Each row has a name. Each question is about the rows just above it.

[ 5.9 26.4 81.9 26.2  6.3] = nete
[ 6.0 47.6  8.8  3.3 63.7] = Zado
[78.3  6.3  5.9 27.4 27.1] = mutor
[11.0  8.3  5.9 72.4  4.6] = Tofel
[64.8  6.3  5.5 14.1 49.6] = Dagib
[ 5.9 17.4 70.2 49.7  5.0] = vodo
[ 5.9 68.8 18.0 49.6 47.1] = vul
[ 5.9 80.9 22.5  5.7 30.5] = Zur
[ 5.9 17.4 66.6 50.8  5.9] = Vuri
Which value is in both mutor and Dagib?
[6.3]
The one value in Dagib and vul:
[49.6]
mutor in full:
[78.3  6.3  5.9 27.4 27.1]
Which value is in both nete and Tofel?
[5.9]
Tofel in full:
[11.0  8.3  5.9 72.4  4.6]

[-15.3   6.8 -17.5  40.7  29.2 -45.1  69.6  40.0   8.0] -> Toveb
[-32.0 -10.2 -35.5  13.1  -1.9 -16.9 -29.9  27.9 -25.7] -> nivol
[-47.1 -17.4  36.1 -19.0  -9.4   5.2 -41.7 -20.5 -33.3] -> fenip
[-51.7 -32.8  50.4 -14.7 -24.0  -4.4 -82.6  -4.1 -54.5] -> pog
[ -7.5 -24.9  24.5  28.1   6.8  12.4  -4.9  -9.1 -14.6] -> lotub
[-47.1  -3.1  36.1 -19.0  -9.4 -17.5 -35.7  22.2 -13.8] -> bivi
Which value is in both bivi and Toveb?
[-17.5]
Toveb in full:
[-15.3   6.8 -17.5  40.7  29.2 -45.1  69.6  40.0   8.0]
bivi in full:
[-47.1  -3.1  36.1 -19.0  -9.4 -17.5 -35.7  22.2 -13.8]

[ 57.8 -35.0  -5.1 -25.8 -34.2  -2.8 -28.6 -12.4 -35.9   3.1  11.0 -27.7
   7.7 -36.5 -42.3   7.6  -4.4  31.7  38.4 -24.6 -18.9  12.3  -2.6  -3.0
  51.3 -24.6 -17.9  12.4  26.6] -> fekif
[ 57.8 -35.0 -24.5 -25.8 -34.2  -2.8  22.3 -12.4 -35.9   3.1  11.0 -27.7
   7.7 -36.5 -42.3   7.6  -4.4  31.7  38.4 -24.6 -18.9  12.3  -2.6  -3.0
  51.3  37.4 -17.9  12.4  26.6] -> tamu
[-19.0 -18.0 -19.3  16.1  41.8  59.4 -46.8  -6.9  -4.6 -19.3 -37.7   1.0
 -22.0  -6.1 -32.5   1.2  32.8  -9.1 -40.2 -24.4  26.7 -20.5  19.2  39.8
  15.0 -19.7   5.5  14.2 -31.1] -> Nidiv
Nidiv in full:
[-19.0 -18.0 -19.3  16.1  41.8  59.4 -46.8  -6.9  -4.6 -19.3 -37.7   1.0
 -22.0  -6.1 -32.5   1.2  32.8  -9.1 -40.2 -24.4  26.7 -20.5  19.2  39.8
  15.0 -19.7   5.5  14.2 -31.1]
Whose row is [-19.0 -18.0 -19.3  16.1  41.8  59.4 -46.8  -6.9  -4.6 -19.3 -37.7   1.0
 -22.0  -6.1 -32.5   1.2  32.8  -9.1 -40.2 -24.4  26.7 -20.5  19.2  39.8
  15.0 -19.7   5.5  14.2 -31.1]?
Nidiv

